Here is a tiny trained network, its code and every weight. The questions are about switching its units off for an input and a class, where a switched-off unit gives its printed mean instead of its output.

import numpy as np


def w(rows, s, z=0):
    codes = np.array(rows[::2]) - 128.0
    scale = np.full(codes.shape[1], s)
    scale[-1] = z or s
    return codes * scale


def norm(h):
    return h / np.sqrt((h * h).mean(-1, keepdims=True) + 1e-5)


def f(y):
    return y / 2 * (1 + np.tanh(0.7978845608 * (y + 0.044715 * y**3)))


def log_softmax(a):
    a = a - a.max(-1, keepdims=True)
    return a - np.log(np.exp(a).sum(-1, keepdims=True))


def net(x, mask):
    res = np.array(x, float).reshape(1, 3) / 4 @ E
    u = 0
    for l in range(2):
        y = f(norm(res) @ A[l][:, :-1].T + A[l][:, -1])
        res = res + np.where(mask[u : u + 8], y, B[l][:, -1]) @ B[l][:, :-1]
        u += 8
    return log_softmax(norm(res)[-1] @ U[:, :-1].T + U[:, -1])


A, B = {}, {}
E = w([
[20,90,51,191,184,92,64,149,105,201],'x0',
[97,152,171,223,67,162,64,166,139,45],'x1',
[179,206,134,133,80,96,199,87,2,217],'x2',
],0.0068)
A[0] = w([
[142,110,191,215,18,109,142,99,145,104,3],'L0N1',
[185,255,233,60,97,152,136,83,102,127,56],'L0N2',
[190,131,86,125,189,120,202,62,157,167,119],'L0N3',
[182,137,171,12,81,235,153,144,175,46,82],'L0N4',
[102,47,86,146,134,127,141,168,129,162,74],'L0N5',
[201,91,132,48,89,89,194,197,187,134,80],'L0N6',
[66,121,164,207,109,134,143,182,59,45,201],'L0N7',
[84,227,74,126,65,117,162,122,51,148,122],'L0N8',
],0.0065,0.0023)
B[0] = w([
[86,168,178,2,165,143,81,161,99,85,177],'L0N1',
[80,211,175,163,122,106,122,102,195,169,240],'L0N2',
[166,129,185,167,161,145,106,133,149,137,202],'L0N3',
[213,77,97,181,132,138,108,149,50,102,253],'L0N4',
[137,113,112,61,143,125,107,109,172,93,169],'L0N5',
[116,45,132,128,202,158,194,161,193,171,189],'L0N6',
[101,147,52,143,16,138,101,155,156,161,220],'L0N7',
[182,180,128,130,163,128,180,189,90,137,219],'L0N8',
],0.0085,0.0058)
A[1] = w([
[65,193,245,58,131,149,44,66,206,162,213],'L1N1',
[41,57,100,108,107,213,127,129,146,105,212],'L1N2',
[163,193,216,39,70,104,202,95,198,124,86],'L1N3',
[206,160,195,90,77,186,98,115,125,53,2],'L1N4',
[88,132,90,89,194,80,130,93,171,96,5],'L1N5',
[133,161,135,182,67,145,118,131,58,110,138],'L1N6',
[84,198,120,130,139,1,140,170,22,181,162],'L1N7',
[143,86,190,89,127,189,80,94,159,77,5],'L1N8',
],0.0084,0.0015)
B[1] = w([
[31,122,159,149,106,20,208,2,65,70,184],'L1N1',
[159,143,124,156,132,106,184,90,120,187,212],'L1N2',
[112,156,117,199,79,34,85,93,57,111,196],'L1N3',
[72,135,106,47,134,207,147,174,101,140,186],'L1N4',
[126,150,139,60,94,91,155,75,34,65,163],'L1N5',
[73,129,17,41,95,141,49,168,173,91,196],'L1N6',
[176,48,175,86,157,210,123,155,184,75,255],'L1N7',
[129,151,119,65,135,163,62,161,151,209,161],'L1N8',
],0.009,0.0071)
U = w([
[226,38,177,115,252,185,150,155,151,139,248],'0',
[136,133,68,59,93,239,40,230,141,106,176],'1',
[86,92,95,25,193,70,143,46,49,121,20],'2',
[62,134,60,231,70,83,85,107,157,133,129],'3',
[196,184,198,218,163,67,165,104,69,179,76],'4',
[85,220,184,90,72,117,121,144,33,37,20],'5',
],0.014,0.0019)

Each question gives the input, the list of numbers given to net, and the class t.
The units are the neurons (one row each of A and B). Each row of codes is followed by its name. A weight is (code - 128) times the scale printed after its matrix; where a second scale follows, it is the last column's (A, B and U).
mask holds one flag per neuron, layer by layer. A switched-off neuron (its flag False) gives its mean, the last column of its row in B, instead of its output. The means were averaged over made-up inputs and are rounded, as every weight is.
A unit's drop is (log p(t) with every unit on - log p(t) with that unit switched off) / (log p(t) with every unit on - log p(t) with every unit switched off).
The circuit of an input: a set's keep is (log p(t) with only the set's units on - log p(t) with every unit switched off) / (log p(t) with every unit on - log p(t) with every unit switched off). Starting from the 12 units with the biggest drops (on a tie, the unit counted first), units are removed one at a time, each time the one whose removal leaves the highest keep (on an exact tie, the one counted first), for as long as the keep stays at least 0.8.
units of the circuit, in order: the units of the circuit, biggest drop first
most important unit: the unit with the biggest drop
top k neurons: the k neurons with the biggest drops, biggest first
k most important neurons of layer l: the k neurons of layer l with the biggest drops, biggest first
drop of u: that unit's drop, to one decimal
input [3,1,-7], class 3: units of the circuit, in order -> (L1N7)
input [5,0,-7], class 2: top 3 neurons -> (L0N4 L1N5 L0N5)
input [1,6,0], class 3: top 2 neurons -> (L0N4 L0N7)
input [1,5,-1], class 3: 3 most important neurons of layer 1 -> (L1N7 L1N1 L1N2)
input [1,1,-8], class 3: top 2 neurons -> (L1N7 L0N1)
input [1,-7,8], class 0: top 2 neurons -> (L1N7 L1N1)
input [-1,-7,4], class 4: top 2 neurons -> (L0N4 L1N3)
input [1,1,-4], class 3: top 2 neurons -> (L0N1 L1N7)
input [1,6,5], class 1: top 2 neurons -> (L0N8 L0N7)
input [-4,0,3], class 4: top 2 neurons -> (L0N2 L0N6)
input [0,-7,0], class 0: 4 most important neurons of layer 0 -> (L0N2 L0N6 L0N3 L0N1)
input [-8,-8,2], class 4: top 3 neurons -> (L0N2 L1N3 L1N7)
input [-6,0,-2], class 0: 2 most important neurons of layer 0 -> (L0N4 L0N6)
input [4,1,5], class 1: 2 most important neurons of layer 1 -> (L1N6 L1N2)
input [-6,4,0], class 1: most important unit -> L0N4
input [0,-1,2], class 4: top 3 neurons -> (L0N4 L0N2 L1N3)
input [2,7,-4], class 3: 2 most important neurons of layer 0 -> (L0N4 L0N8)
input [4,6,-4], class 3: drop of L0N4 -> 0.1
input [-7,-4,3], class 4: drop of L0N2 -> 0.5
input [6,-2,-8], class 2: most important unit -> L1N5
